Here is a tiny trained network, its code and every weight. The questions are about switching its units off for an input and a target symbol, where a switched-off unit gives its printed mean instead of its output.

import numpy as np


def w(rows, s, z=0):
    codes = np.array(rows[::2]) - 128.0
    scale = np.full(codes.shape[1], s)
    scale[-1] = z or s
    return codes * scale


def norm(h):
    return h / np.sqrt((h * h).mean(-1, keepdims=True) + 1e-5)


def f(y):
    return np.maximum(y, 0)


def softmax(a):
    e = np.exp(a - a.max(-1, keepdims=True))
    return e / e.sum(-1, keepdims=True)


def log_softmax(a):
    a = a - a.max(-1, keepdims=True)
    return a - np.log(np.exp(a).sum(-1, keepdims=True))


def net(x, mask):
    ids = ['ΛΠΦΨΩαβγδεζθμξστ'.index(c) for c in x.split()]
    T = len(ids)
    res = E[ids] + P[:T]
    u = 0
    for l in range(2):
        r = norm(res)
        for j in range(2):
            rows = slice(2 * j, 2 * j + 2)
            q, k, v = (r @ M[l][rows].T for M in (Q, K, V))
            z = softmax(np.where(np.tri(T) > 0, q @ k.T / 2**0.5, -1e9)) @ v
            o = O[l][rows]
            res = res + np.where(mask[u + j], z, o[:, -1]) @ o[:, :-1]
        u += 2
        y = f(norm(res) @ A[l][:, :-1].T + A[l][:, -1])
        res = res + np.where(mask[u : u + 16], y, B[l][:, -1]) @ B[l][:, :-1]
        u += 16
    return log_softmax(norm(res)[-1] @ U[:, :-1].T + U[:, -1])


Q, K, V, O, A, B = {}, {}, {}, {}, {}, {}
E = w([
[111,157,104,116,110,78,116,192],'Λ',
[123,137,133,145,159,178,134,141],'Π',
[119,114,89,120,117,177,159,149],'Φ',
[138,126,159,134,113,114,136,106],'Ψ',
[146,141,128,109,154,191,81,105],'Ω',
[93,125,135,131,208,167,147,167],'α',
[146,140,127,145,171,171,175,137],'β',
[126,139,98,130,177,108,140,130],'γ',
[73,107,110,101,185,127,135,160],'δ',
[101,111,168,134,179,161,118,126],'ε',
[114,136,165,141,189,160,129,128],'ζ',
[141,148,76,124,156,176,138,161],'θ',
[138,129,137,113,156,165,135,103],'μ',
[5,159,68,207,56,84,75,53],'ξ',
[151,88,131,84,149,120,161,176],'σ',
[87,100,171,121,166,160,105,137],'τ',
],0.016)
P = w([
[160,1,97,189,171,165,86,181],'0',
[152,125,163,166,204,132,91,135],'1',
[152,138,163,153,190,127,124,125],'2',
[147,147,161,146,175,126,139,128],'3',
[142,149,155,141,159,132,147,136],'4',
[141,148,152,132,149,133,151,133],'5',
[138,145,149,123,139,130,157,133],'6',
[134,144,149,119,132,131,164,131],'7',
[131,141,151,115,126,129,166,132],'8',
[128,136,149,105,122,128,168,126],'9',
[124,133,152,105,117,129,171,130],'10',
[122,130,153,99,113,128,171,128],'11',
[118,126,154,93,111,124,171,126],'12',
[114,127,158,97,107,124,174,127],'13',
],0.0067)
Q[0] = w([
[168,95,203,54,182,121,254,226],'L0H0',
[103,212,101,184,164,121,143,169],'L0H0',
[187,108,166,66,165,154,67,102],'L0H1',
[155,175,185,67,33,107,127,86],'L0H1',
],0.0045)
K[0] = w([
[27,134,53,234,39,103,15,46],'L0H0',
[89,89,75,84,121,121,73,173],'L0H0',
[83,67,113,97,135,193,144,91],'L0H1',
[147,97,194,199,3,49,92,99],'L0H1',
],0.0042)
V[0] = w([
[76,180,133,162,48,92,101,94],'L0H0',
[2,164,73,214,83,135,115,54],'L0H0',
[101,105,63,253,157,104,146,15],'L0H1',
[47,196,90,121,107,91,96,163],'L0H1',
],0.0043)
O[0] = w([
[65,205,217,160,2,94,202,185,34],'L0H0',
[173,96,12,161,98,55,173,187,5],'L0H0',
[78,81,245,102,176,99,184,119,24],'L0H1',
[198,74,196,98,126,158,135,58,105],'L0H1',
],0.006,0.0026)
A[0] = w([
[109,138,105,105,186,110,76,119,147],'L0N0',
[135,119,117,112,133,112,212,143,159],'L0N1',
[131,114,162,70,64,137,120,124,81],'L0N2',
[63,113,97,159,148,128,109,174,61],'L0N3',
[100,50,67,121,159,176,84,111,125],'L0N4',
[24,128,148,155,93,100,144,74,8],'L0N5',
[73,120,153,74,155,215,157,122,82],'L0N6',
[132,97,93,108,135,130,159,119,70],'L0N7',
[71,127,141,254,136,135,147,163,77],'L0N8',
[99,156,32,143,120,166,161,107,13],'L0N9',
[179,112,117,239,122,138,80,45,160],'L0N10',
[194,79,165,143,129,216,125,87,107],'L0N11',
[138,19,131,153,117,88,168,130,114],'L0N12',
[35,132,191,150,177,127,169,96,110],'L0N13',
[101,152,176,132,117,100,132,142,25],'L0N14',
[144,180,122,150,105,84,145,120,7],'L0N15',
],0.008,0.0017)
B[0] = w([
[94,170,173,184,138,126,206,114,240],'L0N0',
[151,145,77,185,144,95,162,60,185],'L0N1',
[155,116,97,173,101,114,91,158,157],'L0N2',
[119,91,168,85,177,193,114,100,184],'L0N3',
[170,148,131,100,73,124,177,68,227],'L0N4',
[109,124,26,183,81,57,75,149,149],'L0N5',
[161,173,167,74,114,100,72,109,254],'L0N6',
[131,173,131,91,106,88,144,130,154],'L0N7',
[211,43,103,109,100,128,136,75,160],'L0N8',
[75,121,111,135,210,158,85,86,166],'L0N9',
[145,38,162,129,245,153,175,211,173],'L0N10',
[124,177,253,105,218,120,141,127,226],'L0N11',
[14,122,183,95,164,117,198,75,151],'L0N12',
[219,106,70,83,85,138,113,135,228],'L0N13',
[206,155,97,186,124,149,130,90,156],'L0N14',
[163,90,162,190,122,105,53,86,160],'L0N15',
],0.0058,0.005)
Q[1] = w([
[133,112,88,112,2,154,148,179],'L1H0',
[154,98,169,106,119,168,61,117],'L1H0',
[235,129,144,111,28,137,38,122],'L1H1',
[83,69,166,90,113,167,129,37],'L1H1',
],0.0051)
K[1] = w([
[80,179,96,157,104,113,72,145],'L1H0',
[208,100,159,45,81,77,105,150],'L1H0',
[166,3,198,63,116,182,102,99],'L1H1',
[1,192,239,133,115,107,174,76],'L1H1',
],0.0049)
V[1] = w([
[106,158,140,40,128,135,212,126],'L1H0',
[194,3,113,72,123,247,136,105],'L1H0',
[128,193,156,192,150,33,34,156],'L1H1',
[142,67,106,61,145,169,135,189],'L1H1',
],0.0044)
O[1] = w([
[214,148,134,253,139,88,138,118,224],'L1H0',
[44,155,190,117,238,167,150,144,251],'L1H0',
[91,98,120,128,206,173,84,175,146],'L1H1',
[138,120,83,125,100,106,103,158,206],'L1H1',
],0.0051,0.0021)
A[1] = w([
[171,109,174,168,205,95,161,177,56],'L1N0',
[171,154,171,196,158,112,96,128,100],'L1N1',
[195,105,129,121,94,142,205,103,188],'L1N2',
[113,152,227,65,166,92,124,147,116],'L1N3',
[118,89,106,111,40,109,159,109,144],'L1N4',
[139,168,157,87,160,119,76,163,142],'L1N5',
[148,172,133,119,167,186,197,118,81],'L1N6',
[35,142,186,58,160,174,127,142,150],'L1N7',
[68,68,131,176,3,95,159,114,162],'L1N8',
[39,99,165,186,190,121,178,146,151],'L1N9',
[176,206,171,142,152,129,134,121,7],'L1N10',
[199,167,171,112,115,67,80,76,173],'L1N11',
[114,174,170,74,106,128,179,77,131],'L1N12',
[187,130,60,150,70,94,154,143,179],'L1N13',
[134,155,142,119,116,68,134,216,64],'L1N14',
[69,166,110,125,191,119,62,75,192],'L1N15',
],0.008,0.0022)
B[1] = w([
[192,129,80,116,83,175,135,110,231],'L1N0',
[90,123,89,30,128,147,160,96,205],'L1N1',
[24,161,145,123,73,120,97,121,179],'L1N2',
[161,164,113,163,192,176,120,105,253],'L1N3',
[162,128,75,64,189,143,109,124,150],'L1N4',
[125,123,177,127,163,149,197,48,223],'L1N5',
[84,143,150,153,71,82,59,137,230],'L1N6',
[183,154,201,112,235,134,120,123,214],'L1N7',
[171,198,86,98,254,189,126,46,153],'L1N8',
[152,78,223,85,88,190,47,233,185],'L1N9',
[45,132,133,122,124,92,113,73,223],'L1N10',
[64,105,66,192,144,89,177,167,236],'L1N11',
[159,173,128,138,152,93,65,145,190],'L1N12',
[143,145,254,112,124,147,87,188,191],'L1N13',
[120,94,75,143,96,124,113,64,182],'L1N14',
[182,87,137,137,133,114,198,127,205],'L1N15',
],0.006,0.0077)
U = w([
[120,1,75,224,164,127,32,111,103],'Λ',
[127,171,60,139,172,121,204,22,145],'Π',
[207,47,156,236,149,56,221,181,45],'Φ',
[169,186,155,240,62,188,230,191,76],'Ψ',
[165,131,114,29,102,107,253,193,51],'Ω',
[98,123,142,211,53,225,70,129,108],'α',
[4,165,183,172,101,33,121,140,178],'β',
[222,168,67,150,99,68,41,195,161],'γ',
[104,83,142,146,88,177,160,209,252],'δ',
[57,41,119,67,194,96,139,219,59],'ε',
[166,64,132,43,60,128,118,84,51],'ζ',
[185,160,237,87,204,185,141,152,197],'θ',
[114,73,127,27,89,133,75,114,42],'μ',
[131,137,48,229,167,201,166,231,58],'ξ',
[236,109,157,172,12,167,153,88,93],'σ',
[29,171,92,49,105,233,120,181,6],'τ',
],0.0087,0.0031)

Each question gives the input, a string of symbols that net reads in full, and the target symbol t.
The units are the heads (2 rows each of Q, K, V and O) and the neurons (one row each of A and B). Each row of codes is followed by its name. A weight is (code - 128) times the scale printed after its matrix; where a second scale follows, it is the last column's (O, A, B and U).
mask holds one flag per unit, layer by layer, with each layer's heads first. A switched-off unit (its flag False) gives its mean, the last column of its rows in O or B, instead of its output. The means were averaged over made-up inputs and are rounded, as every weight is.
A unit's drop is (log p(t) with every unit on - log p(t) with that unit switched off) / (log p(t) with every unit on - log p(t) with every unit switched off).
The circuit of an input: a set's keep is (log p(t) with only the set's units on - log p(t) with every unit switched off) / (log p(t) with every unit on - log p(t) with every unit switched off). Starting from the 12 units with the biggest drops (on a tie, the unit counted first), units are removed one at a time, each time the one whose removal leaves the highest keep (on an exact tie, the one counted first), for as long as the keep stays at least 0.8.
circuit, biggest first: the units of the circuit, biggest drop first
k most important neurons: the k neurons with the biggest drops, biggest first
k most important neurons of layer l: the k neurons of layer l with the biggest drops, biggest first
heads that matter: for each layer, one digit per head in row order, 1 if its drop is at least 0.15 and else 0, layers parted by /
input σ Λ μ σ ζ Λ β Λ, target β: 3 most important neurons	L0N11, L0N10, L1N13
input μ σ ξ γ Ψ γ σ σ β ζ β, target Ψ: circuit, biggest first	L0H0
input γ γ μ Ω Λ γ Λ Φ Λ β, target Π: circuit, biggest first	L0N6, L1N9, L1N13
input Ψ Λ Ω ζ Λ Φ σ β Λ Λ θ δ Φ ζ, target Π: circuit, biggest first	L0N13, L1N9, L1N13
input τ Ψ σ Λ α Ψ Φ Λ, target Π: 4 most important neurons	L0N13, L0N4, L0N3, L0N11
input Ψ Ψ Λ Λ Φ δ θ β γ Λ α Λ, target γ: 2 most important neurons	L0N11, L0N6
input Λ σ θ Ψ γ θ Φ Λ γ τ Λ, target β: 3 most important neurons of layer 1	L1N0, L1N13, L1N3
input Λ ζ σ Ψ Λ σ δ Ψ Λ Ψ, target β: 2 most important neurons	L1N11, L1N13
input β ξ δ Λ Π Λ δ θ, target ξ: 2 most important neurons	L0N9, L0N4
input μ Λ δ δ Λ θ γ σ σ Λ σ γ γ, target β: heads that matter	00 / 00
input Ψ Λ ε μ γ θ Ψ, target Π: 3 most important neurons of layer 0	L0N4, L0N10, L0N11
input σ Λ σ, target Π: heads that matter	11 / 00
input Φ Λ Λ Ψ δ ξ σ Λ Ψ Ψ, target Π: heads that matter	00 / 00
input μ Φ Ψ σ δ θ ζ Ψ Ψ Λ Φ Ψ, target γ: heads that matter	01 / 00
input Λ ε Ψ Λ Φ ξ, target Λ: 2 most important neurons	L0N10, L0N5
input Φ ζ ξ Ψ μ Λ δ δ, target ε: 2 most important neurons of layer 0	L0N11, L0N1
input Φ Ψ σ Λ Ψ ζ β Λ Λ Λ Ψ μ ζ, target Π: heads that matter	10 / 00
input γ β Λ Λ Ω ξ Λ Ψ γ, target Φ: most important neuron of layer 0	L0N1
input σ Λ Ψ ξ Λ Π, target α: heads that matter	10 / 00
input Φ Λ γ Φ Π Ψ Λ ζ σ γ Π γ, target β: 2 most important neurons	L1N6, L0N0
input Λ σ μ τ Λ τ δ σ Λ ζ Λ γ σ, target β: 2 most important neurons of layer 0	L0N1, L0N10
input ξ α β Λ Ψ Ω Λ μ, target β: heads that matter	10 / 00
input ξ Ψ β Ω Λ ζ Ψ Λ Λ Λ Ψ γ, target Φ: heads that matter	10 / 01
input Π Ψ μ σ β ζ Ψ Ψ τ α β, target Π: heads that matter	01 / 01
input γ Λ τ Λ ξ ε Λ Λ β Ψ ε Λ Π, target α: 2 most important neurons of layer 0	L0N9, L0N1
input σ Λ Ψ Λ Λ Λ Λ σ Ψ Λ Ψ Λ σ Ψ, target γ: heads that matter	10 / 10
input Ψ ξ ζ Φ σ γ Λ Λ Λ, target γ: heads that matter	10 / 00
input σ Ψ Ψ σ Λ Φ ξ Ψ Λ τ, target μ: most important neuron	L1N2
input ζ Π Λ Λ, target Π: heads that matter	01 / 00
